Below are the code and all the weights of a small trained network. Each question names an input and a class and asks about switching units off, where a switched-off unit gives its printed mean instead of its output.

import numpy as np


def w(rows, s, z=0):
    codes = np.array(rows[::2]) - 128.0
    scale = np.full(codes.shape[1], s)
    scale[-1] = z or s
    return codes * scale


def norm(h):
    return h / np.sqrt((h * h).mean(-1, keepdims=True) + 1e-5)


def f(y):
    return np.maximum(y, 0)


def log_softmax(a):
    a = a - a.max(-1, keepdims=True)
    return a - np.log(np.exp(a).sum(-1, keepdims=True))


def net(x, mask):
    res = np.array(x, float).reshape(1, 7) / 4 @ E
    u = 0
    for l in range(2):
        y = f(norm(res) @ A[l][:, :-1].T + A[l][:, -1])
        res = res + np.where(mask[u : u + 13], y, B[l][:, -1]) @ B[l][:, :-1]
        u += 13
    return log_softmax(norm(res)[-1] @ U[:, :-1].T + U[:, -1])


A, B = {}, {}
E = w([
[228,129,81],'x0',
[73,173,22],'x1',
[95,90,4],'x2',
[41,81,112],'x3',
[193,157,109],'x4',
[116,3,156],'x5',
[50,102,160],'x6',
],0.0039)
A[0] = w([
[164,227,171,239],'0.n1',
[221,34,66,21],'0.n2',
[232,174,217,216],'0.n3',
[61,203,171,249],'0.n4',
[96,201,90,126],'0.n5',
[78,189,189,173],'0.n6',
[125,57,187,167],'0.n7',
[82,159,127,203],'0.n8',
[7,94,195,194],'0.n9',
[200,117,121,242],'0.n10',
[118,96,60,73],'0.n11',
[87,200,110,73],'0.n12',
[100,96,162,67],'0.n13',
],0.013,0.0019)
B[0] = w([
[125,190,87,217],'0.n1',
[6,121,145,204],'0.n2',
[154,217,54,255],'0.n3',
[57,108,110,201],'0.n4',
[123,46,82,187],'0.n5',
[80,114,151,190],'0.n6',
[192,125,87,198],'0.n7',
[137,79,135,172],'0.n8',
[228,89,142,236],'0.n9',
[109,164,82,194],'0.n10',
[100,113,209,185],'0.n11',
[104,60,81,174],'0.n12',
[175,133,112,161],'0.n13',
],0.022,0.0078)
A[1] = w([
[135,96,227,38],'1.n1',
[156,252,137,76],'1.n2',
[91,109,207,73],'1.n3',
[156,81,185,187],'1.n4',
[100,86,139,58],'1.n5',
[165,107,200,43],'1.n6',
[149,107,216,108],'1.n7',
[93,138,131,71],'1.n8',
[111,92,230,7],'1.n9',
[73,76,125,102],'1.n10',
[87,174,147,47],'1.n11',
[110,111,179,72],'1.n12',
[134,130,167,92],'1.n13',
],0.013,0.0022)
B[1] = w([
[102,131,55,167],'1.n1',
[99,209,7,254],'1.n2',
[84,177,96,172],'1.n3',
[188,130,107,218],'1.n4',
[108,120,130,197],'1.n5',
[178,177,99,166],'1.n6',
[124,142,42,167],'1.n7',
[93,120,152,158],'1.n8',
[109,164,63,171],'1.n9',
[63,62,167,255],'1.n10',
[172,137,169,169],'1.n11',
[93,139,108,154],'1.n12',
[131,86,109,132],'1.n13',
],0.015,0.0044)
U = w([
[248,84,91,133],'0',
[145,122,150,2],'1',
[134,46,141,173],'2',
[127,204,56,209],'3',
[43,105,107,171],'4',
[47,134,160,101],'5',
[121,176,187,54],'6',
],0.017,0.0093)

Each question gives the input, the list of numbers given to net, and the class t.
The units are the neurons (one row each of A and B). Each row of codes is followed by its name. A weight is (code - 128) times the scale printed after its matrix; where a second scale follows, it is the last column's (A, B and U).
mask holds one flag per neuron, layer by layer. A switched-off neuron (its flag False) gives its mean, the last column of its row in B, instead of its output. The means were averaged over made-up inputs and are rounded, as every weight is.
A unit's drop is (log p(t) with every unit on - log p(t) with that unit switched off) / (log p(t) with every unit on - log p(t) with every unit switched off).
unit that matters most: the unit with the biggest drop
k most important neurons: the k neurons with the biggest drops, biggest first
top k neurons in layer l: the k neurons of layer l with the biggest drops, biggest first
drop when u is switched off: that unit's drop, to one decimal
input [-4,-6,-3,2,-6,-8,7], class 0: top 2 neurons in layer 0 -> [0.n9 0.n2]
input [-4,7,-6,-6,-4,1,3], class 4: unit that matters most -> 0.n4
input [-8,0,-7,3,-3,-8,2], class 4: 4 most important neurons -> [0.n4 0.n6 0.n1 0.n7]
input [-4,8,8,8,8,-6,-6], class 4: top 2 neurons in layer 0 -> [0.n9 0.n7]
input [-4,-1,5,-7,1,-8,0], class 4: 3 most important neurons -> [0.n5 0.n12 0.n9]
input [-2,7,0,0,0,6,0], class 0: 2 most important neurons -> [0.n9 0.n2]
input [-8,2,-8,-7,0,-8,6], class 4: top 3 neurons in layer 0 -> [0.n4 0.n6 0.n12]
input [5,3,-1,8,0,8,1], class 0: top 4 neurons in layer 0 -> [0.n9 0.n7 0.n4 0.n6]
input [-3,7,3,1,0,-3,-4], class 4: 2 most important neurons -> [0.n9 0.n7]
input [-2,-4,2,3,0,5,-8], class 5: 2 most important neurons -> [0.n2 0.n3]
input [-1,-4,4,7,5,-4,7], class 2: top 2 neurons in layer 0 -> [0.n3 0.n4]
input [4,7,4,1,-4,8,0], class 5: 2 most important neurons -> [0.n2 0.n9]
input [-4,7,3,5,6,7,6], class 0: drop when 0.n9 is switched off -> 0.3
input [-7,4,2,8,-3,7,-2], class 0: drop when 0.n9 is switched off -> 0.1
input [4,7,3,3,0,-6,-3], class 2: drop when 0.n3 is switched off -> 0.2
